Below is a small trained network, with its code and all its weights. Each question gives an input and a target symbol and asks what happens when units are switched off, that is, made to give their printed mean instead of their output.

import numpy as np


def w(rows, s, z=0):
    codes = np.array(rows[::2]) - 128.0
    scale = np.full(codes.shape[1], s)
    scale[-1] = z or s
    return codes * scale


def norm(h):
    return h / np.sqrt((h * h).mean(-1, keepdims=True) + 1e-5)


def f(y):
    return y / 2 * (1 + np.tanh(0.7978845608 * (y + 0.044715 * y**3)))


def softmax(a):
    e = np.exp(a - a.max(-1, keepdims=True))
    return e / e.sum(-1, keepdims=True)


def log_softmax(a):
    a = a - a.max(-1, keepdims=True)
    return a - np.log(np.exp(a).sum(-1, keepdims=True))


def net(x, mask):
    ids = ['ΓΠβεζηλμστψω'.index(c) for c in x.split()]
    T = len(ids)
    res = E[ids] + P[:T]
    u = 0
    for l in range(2):
        r = norm(res)
        for j in range(3):
            rows = slice(2 * j, 2 * j + 2)
            q, k, v = (r @ M[l][rows].T for M in (Q, K, V))
            z = softmax(np.where(np.tri(T) > 0, q @ k.T / 2**0.5, -1e9)) @ v
            o = O[l][rows]
            res = res + np.where(mask[u + j], z, o[:, -1]) @ o[:, :-1]
        u += 3
        y = f(norm(res) @ A[l][:, :-1].T + A[l][:, -1])
        res = res + np.where(mask[u : u + 8], y, B[l][:, -1]) @ B[l][:, :-1]
        u += 8
    return log_softmax(norm(res)[-1] @ U[:, :-1].T + U[:, -1])


Q, K, V, O, A, B = {}, {}, {}, {}, {}, {}
E = w([
[61,115,164],'Γ',
[6,110,191],'Π',
[103,54,128],'β',
[44,102,210],'ε',
[218,59,144],'ζ',
[166,158,173],'η',
[94,164,197],'λ',
[114,79,122],'μ',
[97,35,142],'σ',
[147,173,149],'τ',
[50,148,16],'ψ',
[194,133,163],'ω',
],0.019)
P = w([
[62,185,119],'0',
[190,110,250],'1',
[76,113,209],'2',
[157,95,154],'3',
[197,99,186],'4',
[149,62,152],'5',
[145,126,157],'6',
[190,101,131],'7',
[177,62,163],'8',
],0.012)
Q[0] = w([
[2,156,146],'L0H0',
[98,200,223],'L0H0',
[20,155,84],'L0H1',
[37,249,191],'L0H1',
[113,18,234],'L0H2',
[121,73,135],'L0H2',
],0.03)
K[0] = w([
[153,50,97],'L0H0',
[98,102,99],'L0H0',
[121,78,114],'L0H1',
[2,90,161],'L0H1',
[162,127,214],'L0H2',
[134,160,159],'L0H2',
],0.044)
V[0] = w([
[89,161,116],'L0H0',
[122,133,123],'L0H0',
[129,123,130],'L0H1',
[127,177,149],'L0H1',
[101,108,97],'L0H2',
[120,180,3],'L0H2',
],0.027)
O[0] = w([
[57,131,171,122],'L0H0',
[128,122,130,125],'L0H0',
[129,132,127,130],'L0H1',
[117,205,179,138],'L0H1',
[68,93,148,89],'L0H2',
[7,203,14,1],'L0H2',
],0.015,0.03)
A[0] = w([
[82,105,80,63],'L0N0',
[82,169,2,215],'L0N1',
[132,94,86,99],'L0N2',
[185,146,41,128],'L0N3',
[141,143,125,110],'L0N4',
[135,196,119,118],'L0N5',
[186,141,99,3],'L0N6',
[116,132,173,101],'L0N7',
],0.025,0.0035)
B[0] = w([
[136,93,87,163],'L0N0',
[4,131,246,230],'L0N1',
[128,116,202,109],'L0N2',
[136,64,173,129],'L0N3',
[141,128,120,133],'L0N4',
[137,189,128,115],'L0N5',
[108,95,131,205],'L0N6',
[162,83,157,254],'L0N7',
],0.038,0.0037)
Q[1] = w([
[176,52,156],'L1H0',
[80,151,100],'L1H0',
[140,174,103],'L1H1',
[66,94,168],'L1H1',
[132,95,194],'L1H2',
[129,166,2],'L1H2',
],0.046)
K[1] = w([
[217,196,87],'L1H0',
[71,89,140],'L1H0',
[166,222,112],'L1H1',
[149,209,84],'L1H1',
[115,145,68],'L1H2',
[253,95,188],'L1H2',
],0.042)
V[1] = w([
[169,75,185],'L1H0',
[104,121,168],'L1H0',
[194,173,126],'L1H1',
[56,129,99],'L1H1',
[97,8,68],'L1H2',
[2,100,154],'L1H2',
],0.05)
O[1] = w([
[40,124,76,254],'L1H0',
[157,121,96,147],'L1H0',
[173,105,111,119],'L1H1',
[121,138,231,67],'L1H1',
[61,9,138,126],'L1H2',
[2,133,202,176],'L1H2',
],0.037,0.048)
A[1] = w([
[2,154,109,208],'L1N0',
[96,178,103,1],'L1N1',
[111,200,78,61],'L1N2',
[199,128,99,235],'L1N3',
[161,193,144,51],'L1N4',
[121,194,179,104],'L1N5',
[113,200,85,26],'L1N6',
[36,133,99,198],'L1N7',
],0.036,0.0049)
B[1] = w([
[252,128,186,252],'L1N0',
[64,68,158,146],'L1N1',
[46,164,113,158],'L1N2',
[13,151,85,175],'L1N3',
[152,47,63,138],'L1N4',
[199,194,93,145],'L1N5',
[16,141,167,154],'L1N6',
[247,165,148,225],'L1N7',
],0.038,0.03)
U = w([
[148,170,72,122],'Γ',
[59,41,136,95],'Π',
[170,132,137,106],'β',
[216,122,101,68],'ε',
[129,247,139,98],'ζ',
[6,179,72,126],'η',
[188,123,140,85],'λ',
[108,68,65,254],'μ',
[103,138,112,84],'σ',
[27,144,161,124],'τ',
[133,176,98,185],'ψ',
[160,32,127,62],'ω',
],0.021,0.0083)

Each question gives the input, a string of symbols that net reads in full, and the target symbol t.
The units are the heads (2 rows each of Q, K, V and O) and the neurons (one row each of A and B). Each row of codes is followed by its name. A weight is (code - 128) times the scale printed after its matrix; where a second scale follows, it is the last column's (O, A, B and U).
mask holds one flag per unit, layer by layer, with each layer's heads first. A switched-off unit (its flag False) gives its mean, the last column of its rows in O or B, instead of its output. The means were averaged over made-up inputs and are rounded, as every weight is.
A unit's drop is (log p(t) with every unit on - log p(t) with that unit switched off) / (log p(t) with every unit on - log p(t) with every unit switched off).
The circuit of an input: a set's keep is (log p(t) with only the set's units on - log p(t) with every unit switched off) / (log p(t) with every unit on - log p(t) with every unit switched off). Starting from the 12 units with the biggest drops (on a tie, the unit counted first), units are removed one at a time, each time the one whose removal leaves the highest keep (on an exact tie, the one counted first), for as long as the keep stays at least 0.8.
circuit, biggest first: the units of the circuit, biggest drop first
most important unit: the unit with the biggest drop
top k neurons: the k neurons with the biggest drops, biggest first
top k neurons in layer l: the k neurons of layer l with the biggest drops, biggest first
heads that matter: for each layer, one digit per head in row order, 1 if its drop is at least 0.15 and else 0, layers parted by /
drop when u is switched off: that unit's drop, to one decimal
input β Γ ζ ψ ζ ζ, target τ: top neuron => L0N1
input μ τ λ τ ε ζ, target τ: top 2 neurons => L0N0, L0N1
input σ ζ ω τ ω, target ω: heads that matter => 001 / 001
input λ ψ β μ, target τ: top 2 neurons => L0N0, L0N7
input τ ζ ω τ λ ζ ζ, target ζ: top 2 neurons in layer 0 => L0N1, L0N5
input β λ ζ Π ε, target Π: circuit, biggest first => L1H2, L0H2, L0N1
input τ ε τ, target ζ: circuit, biggest first => L1H2, L0H2, L0H1
input ζ σ ζ μ σ ω ζ, target μ: circuit, biggest first => L1H2, L1N0, L0H1
input λ ψ λ σ, target τ: circuit, biggest first => L0H2, L1H1
input β ω λ ζ σ ζ τ, target Π: circuit, biggest first => L1H2, L0H2, L0N1
input ζ ζ ζ ζ μ λ ε Γ, target μ: heads that matter => 000 / 001
input ε ω ζ σ τ ε λ ζ β, target ε: heads that matter => 101 / 000
input λ Π τ ζ λ ψ μ, target τ: top 3 neurons in layer 0 => L0N1, L0N0, L0N3
input τ λ τ ψ ζ ω τ μ λ, target ζ: most important unit => L0H2
input λ ω β β ζ σ, target η: heads that matter => 111 / 001
input τ ζ τ ω τ μ ψ ε τ, target τ: top 2 neurons => L0N1, L0N0
input μ β λ μ τ, target τ: top 2 neurons => L0N0, L0N1
input ζ τ μ ψ ζ β, target τ: top 3 neurons => L0N1, L0N0, L0N3
input σ ζ ζ β σ τ, target ω: drop when L1H2 is switched off => 0.3
input ζ ζ μ β, target μ: drop when L1H2 is switched off => 1.4
